Here is a tiny trained network, its code and every weight. The questions are about switching its units off for an input and a class, where a switched-off unit gives its printed mean instead of its output.

import numpy as np


def w(rows, s, z=0):
    codes = np.array(rows[::2]) - 128.0
    scale = np.full(codes.shape[1], s)
    scale[-1] = z or s
    return codes * scale


def f(y):
    return np.maximum(y, 0)


def log_softmax(a):
    a = a - a.max(-1, keepdims=True)
    return a - np.log(np.exp(a).sum(-1, keepdims=True))


def net(x, mask):
    res = np.array(x, float).reshape(1, 8) / 4 @ E
    y = f(res @ A[0][:, :-1].T + A[0][:, -1])
    res = res + np.where(mask, y, B[0][:, -1]) @ B[0][:, :-1]
    return log_softmax(res[-1] @ U[:, :-1].T + U[:, -1])


A, B = {}, {}
E = w([
[123,195,150,68,240,186,234,131,98,76,133],'x0',
[136,126,23,49,189,131,26,97,141,93,110],'x1',
[127,128,125,126,132,130,128,119,128,129,140],'x2',
[119,142,89,72,89,225,144,137,138,254,130],'x3',
[126,235,34,251,149,138,141,123,167,138,113],'x4',
[117,60,57,150,37,231,162,121,50,13,155],'x5',
[132,129,126,130,127,130,126,131,123,126,128],'x6',
[135,150,220,186,169,242,25,89,85,127,133],'x7',
],0.004)
A[0] = w([
[119,103,98,139,76,176,147,122,100,69,132,7],'N0',
[132,70,202,36,115,125,122,124,116,119,139,56],'N1',
[131,194,62,226,160,132,155,125,150,135,137,59],'N2',
[131,88,177,67,121,126,126,129,120,122,136,58],'N3',
[127,136,131,117,151,141,150,132,122,120,127,75],'N4',
[133,118,150,160,154,74,116,114,127,64,135,97],'N5',
[127,143,198,179,162,214,48,111,105,132,128,38],'N6',
[122,165,182,112,181,49,111,120,152,199,118,32],'N7',
[125,129,170,158,97,129,168,142,124,135,124,98],'N8',
[125,118,41,78,86,21,241,142,144,143,121,5],'N9',
[135,132,167,157,149,179,87,124,115,133,135,41],'N10',
[130,154,171,114,173,70,119,120,148,183,118,32],'N11',
[126,125,168,174,158,42,109,116,129,15,138,106],'N12',
[126,128,30,45,179,131,20,140,124,89,116,40],'N13',
[129,154,140,90,208,176,206,128,106,89,119,54],'N14',
[127,137,134,114,156,144,154,132,121,117,126,77],'N15',
[125,130,174,161,93,129,174,143,123,135,126,94],'N16',
[119,90,85,142,49,200,159,113,87,39,130,4],'N17',
[132,143,135,108,168,152,172,129,117,110,128,60],'N18',
[122,130,165,150,101,128,162,138,126,134,125,99],'N19',
[129,129,200,171,90,129,192,147,115,147,125,109],'N20',
[136,140,135,110,171,153,171,128,112,106,127,71],'N21',
[123,138,93,72,86,216,136,115,143,255,141,98],'N22',
[129,76,185,58,122,127,127,127,117,122,138,54],'N23',
[134,180,77,207,155,131,151,126,148,131,131,67],'N24',
[136,108,121,150,92,115,92,127,128,144,130,44],'N25',
[125,134,159,150,140,162,91,120,118,127,127,55],'N26',
[129,128,181,166,93,129,179,146,117,141,122,102],'N27',
[134,75,107,184,22,81,30,128,127,163,115,45],'N28',
],0.0098,0.0016)
B[0] = w([
[148,129,115,121,163,123,99,181,136,167,131,202],'N0',
[112,152,97,162,62,114,97,116,108,152,111,208],'N1',
[112,134,104,144,57,110,93,111,95,160,118,228],'N2',
[115,141,108,148,84,118,105,121,111,142,120,179],'N3',
[125,133,143,128,127,118,133,120,134,134,145,153],'N4',
[121,113,128,130,120,157,185,149,122,141,106,182],'N5',
[128,123,136,108,113,111,99,160,155,24,110,225],'N6',
[156,125,110,120,176,133,95,197,133,172,147,242],'N7',
[135,126,108,120,152,138,124,87,127,122,128,174],'N8',
[133,125,165,118,121,137,76,158,154,3,106,249],'N9',
[129,122,134,120,119,120,108,146,145,75,113,178],'N10',
[154,127,112,125,162,129,105,181,134,161,146,213],'N11',
[111,95,133,125,114,174,217,157,114,146,86,219],'N12',
[153,115,84,128,180,153,134,25,124,116,130,224],'N13',
[114,146,195,130,126,96,145,99,145,151,187,232],'N14',
[125,132,148,131,127,114,135,119,133,134,150,160],'N15',
[136,127,104,118,155,139,123,82,128,122,128,180],'N16',
[159,130,112,121,181,117,85,206,146,190,126,246],'N17',
[119,141,161,127,127,111,137,114,138,138,159,179],'N18',
[132,127,111,122,148,140,123,94,129,123,129,166],'N19',
[140,114,93,116,164,143,126,62,127,114,129,205],'N20',
[119,140,161,126,127,108,139,116,137,139,159,181],'N21',
[110,90,141,140,120,156,232,163,108,131,82,255],'N22',
[112,144,104,154,75,115,104,119,112,146,118,190],'N23',
[117,134,109,140,70,115,101,114,104,155,119,207],'N24',
[122,144,154,126,131,114,139,115,136,133,151,161],'N25',
[130,129,130,115,120,123,117,142,138,84,121,165],'N26',
[140,124,101,120,158,138,126,76,128,118,128,188],'N27',
[106,170,204,119,135,98,159,94,136,145,200,238],'N28',
],0.024,0.0055)
U = w([
[183,126,102,112,190,121,81,219,148,197,142,48],'0',
[125,120,163,99,104,122,88,151,169,1,96,38],'1',
[95,177,215,129,131,78,167,80,145,161,216,120],'2',
[94,152,67,188,32,103,83,106,65,168,93,148],'3',
[165,106,60,104,195,173,136,16,124,111,128,201],'4',
[95,76,150,135,116,189,246,170,101,142,71,254],'5',
],0.0068,0.0006)

Each question gives the input, the list of numbers given to net, and the class t.
The units are the neurons (one row each of A and B). Each row of codes is followed by its name. A weight is (code - 128) times the scale printed after its matrix; where a second scale follows, it is the last column's (A, B and U).
mask holds one flag per neuron, in row order. A switched-off neuron (its flag False) gives its mean, the last column of its row in B, instead of its output. The means were averaged over made-up inputs and are rounded, as every weight is.
A unit's drop is (log p(t) with every unit on - log p(t) with that unit switched off) / (log p(t) with every unit on - log p(t) with every unit switched off).
The circuit of an input: a set's keep is (log p(t) with only the set's units on - log p(t) with every unit switched off) / (log p(t) with every unit on - log p(t) with every unit switched off). Starting from the 12 units with the biggest drops (on a tie, the unit counted first), units are removed one at a time, each time the one whose removal leaves the highest keep (on an exact tie, the one counted first), for as long as the keep stays at least 0.8.
units of the circuit, in order: the units of the circuit, biggest drop first
unit that matters most: the unit with the biggest drop
k most important neurons: the k neurons with the biggest drops, biggest first
drop when u is switched off: that unit's drop, to one decimal
input [3,-3,4,-7,3,5,7,2], class 5: most important neuron	(N12)
input [1,-8,-3,8,-5,-6,3,6], class 4: 2 most important neurons	(N20 N27)
input [1,-6,-7,-2,7,0,1,5], class 3: 4 most important neurons	(N2 N24 N9 N13)
input [3,1,7,-4,6,2,-2,-4], class 3: 4 most important neurons	(N2 N24 N22 N6)
input [0,8,-6,-8,-1,7,-4,-7], class 4: 3 most important neurons	(N13 N22 N7)
input [-5,7,-1,-7,-5,8,3,1], class 0: 2 most important neurons	(N17 N0)
input [3,0,-5,-6,1,-4,1,5], class 5: 4 most important neurons	(N12 N9 N5 N17)
input [3,-4,7,-2,-6,-7,2,5], class 0: 4 most important neurons	(N7 N11 N9 N2)
input [-1,-2,-8,2,-3,-1,-7,-3], class 1: 3 most important neurons	(N9 N2 N13)
input [0,6,0,6,4,2,-6,2], class 4: 3 most important neurons	(N13 N12 N5)
input [-1,-3,8,-4,-5,1,3,1], class 3: units of the circuit, in order	(N1 N23)
input [-5,-4,-7,1,-8,-2,7,-5], class 3: 3 most important neurons	(N1 N23 N3)
input [-7,2,1,-1,2,-5,1,-6], class 2: 2 most important neurons	(N28 N6)
input [8,5,6,3,-4,6,8,0], class 2: unit that matters most	N14
input [2,-2,-1,-3,-6,2,-4,-6], class 1: 2 most important neurons	(N9 N2)
input [8,5,5,5,-8,-3,7,-8], class 1: drop when N24 is switched off	0.1
input [-4,-8,-3,-7,2,7,-4,6], class 4: drop when N7 is switched off	0.3
input [-2,-4,-4,7,-3,-4,-8,4], class 5: drop when N9 is switched off	0.1
